Each row has a class, written after it, and each block has its own classes.
[-22.0  35.7   4.7 -29.8 -28.9   7.5  33.5  -9.1 -14.8  26.1 -36.1   1.1
 -17.5  10.7 -18.9 -23.9  25.8  13.1  31.0   4.6  -1.3  38.6   5.6   4.4
  -3.1 -42.0 -46.6] => suke
[ -2.2   5.5 -10.7 -24.6  -6.4  11.2   7.8  -7.1 -14.1  -1.9 -21.8  -0.5
 -13.1  -0.1   1.5 -22.7  22.7   3.5  -2.4  -2.3  -1.7  23.2   6.1   8.1
  -5.9 -10.0 -17.5] => suke
[  6.6 -16.0 -23.9 -16.6  20.9 -41.9  -0.6   8.0   3.3  -5.9 -27.5  -8.7
   1.1  26.8  13.0 -13.0 -13.0  -8.6   8.6  -6.3 -16.9  11.3  -9.7  11.5
   5.2   4.1 -35.0] => kefu
[-24.7  -3.1  -1.7 -25.2 -16.1 -12.7  19.5  -2.3  -2.9   3.0 -19.4   3.8
  -0.6  20.7 -19.0 -18.6   8.8  11.9   0.8   2.2 -20.8  19.5   3.7   5.1
  -1.4  -4.7 -23.5] => suke
[ -3.4  -6.1  -7.9 -17.9  -8.8   8.6   6.2  25.4 -14.4   6.3 -27.8  -8.4
  -9.8   6.1   8.2   3.2   3.5   7.8   4.5   4.1 -17.1  16.0  -4.7  18.0
  -4.9  -6.4 -20.9] => suke
[ 12.0   8.7 -16.9  -3.2  -2.9 -14.8  -2.6  14.0   5.8  -1.6 -43.4   0.0
  -5.8  17.9  30.0   2.2 -12.4  -0.6  10.8  10.4 -10.5  24.2   3.1  21.1
  -4.5 -29.7 -28.4] => kefu
[-10.2   0.2 -11.7 -28.7 -26.7 -13.9  22.3  -9.1  -8.2  -4.0 -30.1   2.3
  -5.5  22.2  -4.9 -18.9   9.4  20.4  12.5  35.7 -14.2  36.3   2.9   2.8
  -2.6 -19.7 -28.3] => suke
[-21.6  -7.8  -7.5 -28.4  -2.1 -13.6  18.2  -6.8 -21.3   7.7  -3.8   0.9
   5.5   6.3  -1.3 -25.4  33.7  16.9  -1.7 -15.3   1.6  22.3   3.9   5.3
   8.4   4.1 -17.1] => suke
[-22.0  -6.5   0.5 -41.9  13.4 -13.3  21.7   3.7 -24.2  10.6  -7.0  -8.9
 -11.1   6.9  -6.1 -39.3   7.0   3.5  19.9   1.2  -9.4  38.8  -2.0   1.0
  11.9  -5.6  -8.0] => suke
[ -8.7   9.6 -18.4 -21.9  29.8 -18.6   2.1   9.7  -7.9  -5.0 -34.5   0.9
 -12.7   9.7  23.8 -21.7   9.9  -5.1  21.2   0.1  -1.3  16.6  -4.8  11.4
  -3.1 -31.8 -20.5] => kefu
[ 15.6  33.3   4.5 -19.3  -5.9   6.9  24.0   5.0 -11.3  18.8 -31.5 -11.3
  -8.9   6.6  -0.4 -20.4 -30.6   8.2  41.5  11.4  -1.3  30.5   3.6  -6.4
  -8.2 -45.3 -16.2] => suke
[ -4.9  32.5  -6.2 -33.4  16.7  -2.2   5.9  13.3   0.8  15.5 -53.7 -13.6
  -7.0  20.5  19.0 -20.0  -4.2  -6.4  37.6   7.5 -11.4  27.9  -2.4  12.9
 -13.4 -59.6 -42.2] => kefu
[  3.7  11.5  -8.0 -32.4   6.2  10.8   6.9 -10.5  -0.3  -6.1 -35.8  -2.9
  -9.8  28.5  18.1 -14.7  15.2   2.5  27.4   3.1 -17.7  25.1 -13.0  -1.0
  -3.2 -31.2 -33.0] => kefu
[-12.7  -5.5  11.3   6.6  -4.7 -33.6  38.5  -0.8 -33.9   1.0  -7.0  -7.0
  -8.8   2.8 -17.2 -21.8  10.6  16.8  -6.0  -9.1   5.0  -4.0  -0.4 -14.3
   6.7  -0.3 -39.1] => suke
[ -0.3   3.1  -3.6  -6.2  19.6 -15.5   0.2  13.9  -7.8  -9.3  -9.2  -0.3
   1.3  15.8  10.5 -13.7   4.7  -6.7  -3.5  -8.0  -0.7   5.7 -13.7   1.2
   0.2 -17.4 -27.3] => kefu
[  9.3  16.9 -14.9 -11.5  -0.5  -1.9   0.3   5.7   6.2  -2.8 -35.1  -8.9
  20.7  11.8  23.6  -7.7  -1.6  10.7  15.0   1.8  -1.2  11.1  -6.5   2.3
  -9.4 -37.2 -30.7] => kefu
[ -8.4   9.2   0.2 -13.9 -22.0  -0.5  18.4  10.4 -13.7   8.3 -33.3 -15.2
  -0.1  13.4  -8.5 -20.8  -7.7  20.8  17.9   4.9   0.3  23.4   1.5  -0.6
  -2.3 -24.4 -26.1] => suke
[ -5.0  17.6   1.6 -17.3   1.5  -7.1  -3.2   9.0   2.3  -9.7 -31.5  -7.1
  -3.8  26.0   1.3 -16.4   1.3   4.5  20.5   1.7 -10.8  22.4  -4.1  -2.7
   0.9 -39.4 -33.2] => kefu
[-12.8 -20.1  -3.6 -16.4 -26.6   5.5  13.0  -2.4 -16.8  -3.2 -13.2 -11.9
  -0.7  21.9 -13.5 -23.2  24.4  24.5  -6.5 -11.5 -14.6  27.5   3.9  -4.0
   6.8   3.7 -30.2] => suke
[  2.4  -2.5 -12.3   0.5  -5.1 -11.7   7.4   9.4   5.2 -10.2 -18.0 -15.7
   1.9  23.1  18.2  -4.2  -4.9   5.7   5.6   2.2  -9.0   7.7  -4.2  -5.5
  -0.8 -13.9 -30.2] => kefu
[ -4.1  -0.4 -22.6 -14.0  15.4 -11.1  -5.3  10.6  -4.2  -3.6 -35.4  -1.8
  -8.9  17.9   4.6 -10.4  12.8 -14.9   4.3  -7.4  -2.1  13.9  -9.7  14.0
 -12.8 -14.0 -29.7] => suke
[ -1.3   8.4 -19.0 -31.0  13.4   5.0   7.0  12.4  -7.7  -8.8 -20.2  -7.4
   0.6  19.5  13.6 -24.8   3.9   3.0  16.8 -12.6  -3.3  28.9  -9.9   0.2
   7.8 -19.3 -40.6] => kefu
[ 11.7 -13.3 -19.3 -13.3  12.3  -7.2  -0.7  14.2  -9.5  -7.3 -18.4   0.2
  -8.6  12.2  22.7   2.3   4.7  -2.3 -21.1  -5.6  -2.2   9.6  -4.9  17.6
   4.3  -8.1 -10.5] => kefu
[ -4.9  14.4  -6.8 -24.6  -0.5  -8.5  -3.7   2.2  15.1  -9.5 -27.6  -5.5
   1.6  18.0   7.4 -17.8   7.5 -11.8  28.3   3.3 -12.1  20.1   3.8  10.9
  -8.2 -33.6 -29.5] => kefu
[-19.6  17.9 -28.0 -25.5  -0.2 -20.5  19.0 -17.2  -2.3  -2.2 -19.5   6.8
  -7.2   0.0  -1.6 -15.1  25.9  -2.9  29.5   0.6 -13.5  16.8   8.8   1.8
 -11.7 -26.7 -17.9] => suke
[ -4.7  -7.2  -6.3 -25.5 -32.2  35.9  12.0  -7.0  -2.0  12.5 -28.3  -0.6
 -14.0   8.2  -4.5  -3.3  11.6  29.1   2.2  10.2 -12.4  23.7   6.0   9.6
  -1.0  -2.1 -15.6] => suke
[ -3.6  -6.2 -18.1 -24.7  13.5 -11.8   1.0  -0.1  -4.7  -5.0 -21.5   0.9
 -15.4  19.4   9.7  -7.7  10.5   5.7   3.4   2.5  -4.8   8.5  -0.9  15.1
  -6.0 -23.8 -24.0] => kefu
[  6.8 -17.3 -21.1 -26.9  16.4 -35.5 -24.5   4.0   1.9 -15.6 -23.7  -1.7
  -8.1  10.9  22.5 -11.8   3.9   3.5   1.3   7.1 -13.8  -0.6 -22.1  12.8
   0.7  -7.1 -34.3] => kefu
[-19.8  19.5   9.8 -35.6 -10.1  22.8  12.0   3.2   2.7  18.4 -36.3  -2.6
 -10.3   6.8 -13.1 -11.2  19.6   7.8  10.2   0.7 -18.3  30.6  11.5  13.7
  -4.4 -30.3 -22.0] => suke
[-14.3  10.7  -1.4 -33.7 -11.7 -10.7  28.7 -14.8 -19.6   7.2 -34.3  -2.4
 -20.3  11.0 -11.3 -42.6  18.3  19.8  25.7   8.9  -9.4  32.3   9.0   1.2
  -6.5 -20.2 -27.0] => suke
[  6.2 -12.5 -12.7 -34.6 -18.6  -7.1   5.0   0.1   9.8   2.5 -57.1   1.0
  -3.9  14.2   0.1 -21.4 -16.5   8.4  18.0  19.1 -28.2  46.0   3.0  24.2
  -9.6   9.0 -22.9] => suke
[  5.9 -20.1 -19.4  -4.4  19.0 -23.1  -0.7  22.6  -9.8 -10.3 -19.1  -6.3
  -6.9  10.2  14.9  -8.3   1.9  -7.8 -16.1   0.9  -1.5  -2.4  -2.8  20.3
   7.7  -0.7 -16.3] => kefu
[ -1.5  -6.2 -11.0 -27.8   2.7  -7.8   1.1   5.9  10.1  -4.9 -25.2   0.3
  -0.7  20.8  12.8   1.3   9.7 -14.0   0.6  -5.6  -9.7  17.3  -0.2   6.6
  -1.1   5.6 -20.9] => kefu
[-52.1 -87.4  23.4  58.0  11.3 -56.3   9.0 -12.6 -42.4 -57.2  87.4  13.2
  21.6  -7.3 -49.2  11.6  87.4   5.2 -87.4 -72.9  48.8 -63.4 -11.1 -80.1
  57.4  84.1   0.2] => kefu
[ -1.8  17.7 -15.7 -21.8  27.6 -33.8   7.5  16.4  -1.0 -13.2 -41.3  -2.8
  -8.8  17.2  17.7 -10.1  -4.8  -3.8  25.7   1.2 -11.3  15.5  -5.5  11.2
  -6.5 -33.8 -33.5] => kefu
[  3.5  10.2  -5.1   2.3 -22.2  -8.7  -4.0   2.3   0.3  21.3 -38.3   2.8
 -14.2   8.3  -9.1  13.7   1.7  22.4  -4.4  16.2  -5.0  -7.4   9.3  16.3
 -13.9 -20.3 -19.6] => suke

A new block, with new classes.
[  4.5  -5.3 -11.9   0.2   2.7   2.9   8.6  50.4 -18.3   6.5   1.1 -12.3
   6.4   1.0  34.0  -2.6 -20.1   6.3  49.3 -19.8   4.3  -6.9 -10.9   3.1
  16.9   2.2   5.7] => Gev
[  2.8  11.0 -17.4  -0.3   3.4  -3.2  17.0  20.3  -2.2  -0.1   7.9 -20.6
  -1.8   3.3  12.3  -0.9  14.3  -0.1  21.9 -19.6  -3.5  27.4  16.8  29.4
   9.9   9.0   0.7] => Gev
[  0.1  -2.7  20.1  -2.8  -8.4  -1.0  -7.5  13.2  -4.8   0.8   3.6  -5.2
   6.7   0.2  10.5   2.2 -30.3   2.5  72.6  -9.3  -1.1 -20.1  -1.8 -29.0
   5.9   2.7   3.9] => zefon
[  5.9 -14.3  -6.0   3.4  -6.3  12.5  18.2  19.6  -4.8  -2.3  -0.7  27.2
  10.4 -11.6  19.4  10.3   5.6  -4.0 -10.8   9.1  -1.2   4.6 -14.7 -11.9
  -5.1  -4.6  -1.4] => zefon
[  0.3   6.8 -18.1 -12.8   5.0  -1.0   4.1  12.4   1.3   4.6  -4.3 -36.0
  -8.5   6.5  -2.8  -5.2   6.4   0.9  27.4 -12.3  16.4  12.1  -2.9  -3.2
   7.8   5.4   8.9] => Gev
[-18.9  -1.8 -23.3   0.0   7.2  -1.1  -1.8  11.6   4.8   0.3 -11.8 -44.6
   7.6   3.5   6.1   4.1  32.7  -5.3  15.5 -13.6   3.0  24.1 -18.4  -7.4
 -16.7   1.9 -17.0] => Pir
[  6.7 -10.1 -11.5   6.1 -15.1  10.2  36.2  45.0  -5.2  -5.2   1.6 -62.9
  11.4  -8.6  12.8  11.3  16.2  11.3  51.1  20.8  -5.5   1.4  -1.6  33.8
  -3.0   3.4  15.6] => fem
[  3.9   7.9  -9.6   6.7   8.7   2.8  15.0  17.8  -3.1   5.5   4.2  56.6
  -4.6   3.5  21.1  -4.4 -17.3   6.9 -18.9 -10.0   5.7 -21.4  -9.8  18.5
  14.3   3.3  10.6] => peke
[ -9.4  -7.2  -8.0   1.1 -11.5  16.6  23.3  58.2  -8.4   0.3  -8.6 -80.2
   5.2  -7.1  15.2  10.5  10.8   4.6  85.2  -4.8   7.2  -5.1 -34.9  25.3
  15.8   0.4  11.7] => fem
[  6.2  -3.6  -9.4  -1.4  -1.3   4.7  17.0  28.6   1.8   3.6   5.1 -62.5
   1.3  -3.2  -5.5   3.6  26.9  13.6  25.5  -0.4  -6.5  13.2 -11.7  10.3
   3.9  -2.2   4.3] => fem
[  6.0 -12.0   2.0  12.4 -15.2  17.7   7.2  29.5  -4.7   1.2  -0.8  74.2
  13.1  -5.4  11.9   6.1 -35.3   2.8 -78.9  37.7  -9.8 -21.0 -28.0 -16.7
   1.9  -0.8  10.9] => zefon
[  5.6  12.1  14.5  24.3   9.2   2.8  -2.2  -9.0  -5.5   3.0  11.4  68.4
  -5.0   3.4  -1.5   1.4 -29.5  -2.5 -46.6  -2.7  -1.5 -25.1  -9.5   7.7
  20.1  -8.2  16.0] => peke
[ -7.1  -5.8  -7.1  11.9 -16.6   0.4  16.6   3.0   1.6  -8.5  -1.7  -0.5
   2.9  -7.8  -0.7   5.3  28.5  -3.1 -42.1   3.3  -2.1  31.9  12.9  10.0
 -18.4  -2.2   0.2] => fem
[  4.9 -10.4   8.3  -2.6 -22.3   5.0  10.7  -6.8  -3.9 -19.5   5.8 -18.8
  21.7   8.9  -8.5   6.4  16.7  -1.8 -23.8  14.0  -9.9  33.0  25.8 -11.8
 -21.3 -17.4 -14.5] => Pir
[ -6.7  -9.8  -7.1 -15.3   3.7  -4.1 -10.5 -27.6  13.7  -4.1  -2.8   7.0
  -6.5  -4.9   0.0  -9.4  17.1   0.1   9.3   3.5  -1.0  12.5  20.6 -17.1
 -24.5  13.3 -13.6] => Pir
[  6.6  11.3 -19.5  -4.1   0.2   7.4  14.0  33.5  -2.8   5.0  -0.8 -44.4
  -0.4  12.4  10.5  -8.6  -5.4   2.0  48.6 -26.9   6.0  15.2   8.8  10.7
  11.4  -3.4  -7.6] => Gev
[-13.7  17.5  16.0   6.9 -11.7   3.4  -9.5   0.0  -4.8  -5.7   4.9 -17.8
  -4.8  10.9 -16.6   5.5   4.8  -8.3 -31.5   9.3  -3.8  -3.9 -13.1  22.9
   9.8  -6.7   0.6] => fem
[  0.7  -8.4  14.7   1.6 -14.7   4.4   1.5  23.8  -8.4  -2.9   8.9 -17.2
  16.0  -4.3  20.5   2.0  -7.3   6.5  85.2   9.0  -3.1  -3.1   2.2 -17.3
   5.6   0.3   9.6] => zefon
[  2.3  -2.5  37.1  13.1 -25.3  11.5   0.5  11.2 -10.8  -2.8  18.2 -15.4
   2.8  -1.6 -16.7  12.2   0.8  23.7  73.0  22.5  -2.9 -13.6 -12.2  -0.6
   2.7  -9.0  21.9] => zefon
[  7.0  -9.6 -23.1  -3.3  -1.7   5.6  12.8  -4.1   8.4  -1.1  -8.2 -62.5
  -6.9  -3.2  -1.0   2.9  36.4  -4.0  21.0  -7.5   1.4  29.3  13.2  20.8
 -15.0   8.3   1.2] => Pir
[ -4.9 -15.6  -3.6  -0.5 -26.0   7.7  11.2  16.1  -1.7  -8.9  -7.0 -44.2
   8.7   2.5  -1.3  10.0   7.3  -4.7  -2.9  26.4   0.1  17.7  19.1  13.4
 -14.0   2.7  -1.4] => Pir
[  6.2 -10.2 -12.2  -3.0 -12.1   6.1   9.0  13.8  -6.2  -2.2  -0.2 -38.5
   2.1   1.2   8.2   0.3  -4.2   4.1  13.0   1.0  -2.3  18.7  17.9   1.2
 -18.8  -3.6  -5.5] => Pir
[ -3.2  11.4 -28.0  14.3  -6.5  -1.3  32.6  37.8  -1.2  -5.2   0.4 -77.4
   4.9   8.0  16.9   4.9  26.8  -1.1  -9.8  -4.9 -15.6  35.4  18.0  34.8
 -10.1   1.0  -6.1] => Pir
[  8.5   0.0 -16.3   3.9   7.5  12.7   6.4   9.0  -1.6   3.0  -2.0  66.0
  11.9   4.8  19.7  -4.8 -27.7  -2.3 -75.6  -1.5   1.6 -16.8 -12.3  -2.8
   7.1  -6.7   4.1] => peke
[  2.4   8.1  -2.8   8.4   5.0   2.4  13.3  26.7  -4.8   7.2   7.7 -18.6
  -3.3   3.8  -5.7   0.9  -7.3   0.3   7.6  -4.3  -3.1   2.6  10.9  39.1
  12.9   0.8  23.9] => Gev
[  5.8  14.3 -28.7  -7.5  15.3   3.3   8.3  14.1   0.0   6.0  10.8   1.8
 -15.0  11.4   7.6 -11.0   6.9   4.8  20.1 -24.7   8.9  15.9   7.1  19.6
  10.9   8.5   8.0] => Gev
[  1.9   1.9 -16.6   8.3   7.4  22.5  -3.9   9.6  -5.9   1.3   3.9  71.9
   4.4   8.6  17.0 -10.2 -19.2   2.8 -20.7   0.3   7.0 -21.0 -27.0  -6.6
   9.4   1.3   4.3] => peke
[ -2.0  -2.2  -4.8   7.2   5.5  10.0  -5.0   7.7   0.5  -5.1   9.5  85.2
  14.3  11.3  25.2  12.6 -26.8  -2.8  -8.1   8.1  -2.2 -15.6 -11.5  -6.7
  11.4   1.6   2.6] => peke
[  7.7  -0.3  -1.5   5.0 -12.5   8.5  20.7  33.9  -3.8   2.8   8.8  -1.6
   5.2  -1.5  24.6   1.8 -14.1  23.2  58.2   0.6   2.7 -10.3  -2.6  18.4
   6.8   0.5  22.3] => zefon
[ 13.1  -1.2   0.0   1.0  -4.4   6.5   9.5  25.8  -9.3   3.4   6.5 -10.5
  -3.8  -5.2   4.6   5.4  13.1   5.0   9.6  -6.4   2.2  25.8   3.9   4.6
   0.7  -2.0   3.8] => Pir
[ 12.2   0.9 -28.5   4.9   4.0  10.7  20.0  32.1  -3.8  -0.8   2.8  17.6
   8.4  11.2  17.3  -4.0 -18.0   4.0 -30.8  -2.6 -10.2  -7.3   3.6  22.0
  16.3   0.5   9.0] => Gev
[  7.9 -14.6   0.8   0.9 -12.5   9.2  11.5  18.8   1.5  -5.9   8.7 -14.0
  -0.9 -14.9  -2.5   6.9  43.3  11.6  20.1  16.7  -1.5  30.5  14.3   7.1
 -24.5   1.7  -1.7] => Pir
[  4.1  11.7  -7.3   1.0  14.7   1.1  -7.7  12.0  -1.0   2.8   1.5  84.2
  11.8   2.6  29.7  -9.4 -21.9   0.1  18.3  -4.8   6.1 -26.3 -11.0 -10.2
  13.6   8.9   4.4] => peke
[ -6.2   1.3   6.0  10.3   7.5   3.6  -4.3  -4.5  -1.3  -4.7   6.5  57.0
   2.8   2.3  -1.4 -14.0  -6.4   3.3 -35.4   2.4   1.5  -2.8  -8.6  12.0
  12.1   3.9   5.8] => peke

A new block, with new classes.
[ 31.9  -7.2  -6.4  12.2  -7.5 -27.9  16.3  47.0  -4.9  -4.7  -1.5  10.6
 -38.5  32.2 -13.7  32.9  -5.4 -50.4  -9.4 -15.9   7.5  11.0 -35.4  -1.0
   7.8 -34.7 -13.5] => Seg
[ 18.3 -35.0  19.1  -7.1  27.0   4.0 -13.2  19.5  15.1  20.1  12.9  -2.1
 -43.2 -24.3   8.8  32.7 -18.4 -35.8  -2.0   3.4  27.2   0.0 -30.7  -2.7
  14.5  -2.6 -23.3] => Fuf
[ 14.7   0.9  -1.5 -10.8  -6.5  12.5 -22.9  25.6  -0.6  -4.7 -15.6  -1.5
  -7.6  29.5   1.7  33.5   3.8 -11.0  -8.6  -2.6  -1.1   5.7 -21.9  17.3
  -4.1 -22.6  -6.3] => Seg
[ 33.5  -4.8  -2.4 -11.1 -23.6 -51.7 -14.2  32.5  -2.5   9.6   7.7  15.7
 -47.2  43.0 -14.9  38.3  10.1 -38.7 -12.4 -19.6  12.7   9.6 -42.7  -3.3
  -0.6 -55.8   2.3] => Seg
[ 10.8 -20.7  -3.2  10.4  10.6  -1.5  -7.9  13.2  12.8  17.3  -0.5  -1.2
 -27.6  -1.8 -15.5  29.3  -5.8  -5.2 -13.5   9.8  11.2  -2.2  -9.0 -12.3
  -0.3 -28.9  -4.2] => Fuf
[ 27.1 -21.1   2.2  -0.8 -21.0   3.4   3.6  22.0   8.9  -1.9   5.4  12.2
 -36.0  14.0 -27.9  12.9  -0.9 -44.8 -11.9 -16.0  -7.6   6.3  37.2  -8.9
   2.2 -26.3  -4.9] => Fuf
[ 12.4 -27.1  -7.7  15.8   2.0 -14.8   8.5  14.5  13.9   8.1   2.6  20.7
  -0.1   3.5 -27.8  -5.1   4.8 -19.3 -15.0  -9.4   8.5   0.1 -17.1   3.2
 -12.3 -39.3  -2.5] => Fuf
[ 18.4  -0.3  -4.4 -27.2  14.1 -25.8 -21.6  51.4  -0.1  -7.1  -9.4   9.9
 -42.9  25.0  11.6  48.2  -9.4 -46.8  -5.8   3.0   5.0   0.5 -24.8   2.6
   4.5 -14.4   2.1] => Seg
[  3.3  12.6 -64.5  -6.2  22.2 -25.5 -13.7   8.3  11.6  12.7  -7.4 -14.4
  -5.0  18.2   4.3  32.6  -7.6  -6.0  -1.0   8.7  21.7   4.0 -12.3   4.0
   7.1  -2.6  -0.6] => Seg
[ 24.6 -38.7   1.1 -35.1  -3.4 -19.1  11.1  43.9   7.6  14.7  31.2  10.7
 -33.5  22.3 -41.4  28.4  -3.1 -15.2 -17.2  -7.3   9.5   6.0 -43.4  -7.5
   2.8 -50.2 -11.6] => Fuf
[ 15.9 -41.1   2.8  22.5   9.8 -50.4 -14.1  21.2  11.3  35.5   4.2  36.1
 -27.6  25.1 -26.9  31.6 -11.1   7.0 -11.4  -7.2  10.2   9.2 -26.4 -18.1
   6.0 -53.8   6.2] => Fuf
[ 31.7 -53.2   6.1  20.0  -4.4   7.5   5.5  29.3   9.0  10.4  17.1  -2.2
 -30.5  -4.0 -34.0  24.5  -5.1   1.2  10.6   8.9  20.1  10.0 -34.3  -4.2
  -7.3 -40.3  -2.6] => Fuf
[ 21.8  -4.6  -2.4 -10.8 -20.7 -45.6 -11.4  20.3  -2.2  22.8 -20.4  18.3
 -50.7  57.9 -21.9  16.2 -20.2 -34.2  -8.9 -22.5   5.7   7.4 -38.4   8.8
  -6.6 -49.2   5.8] => Seg
[ 21.9 -41.6   0.2   7.0  -5.0   6.3  -1.7  20.4   9.5  14.3   5.1   8.3
 -30.2   4.9 -30.2  23.4  -9.6 -13.7 -14.4  -5.5  12.7   1.2 -37.5  -8.1
  -4.2 -44.9   8.7] => Fuf
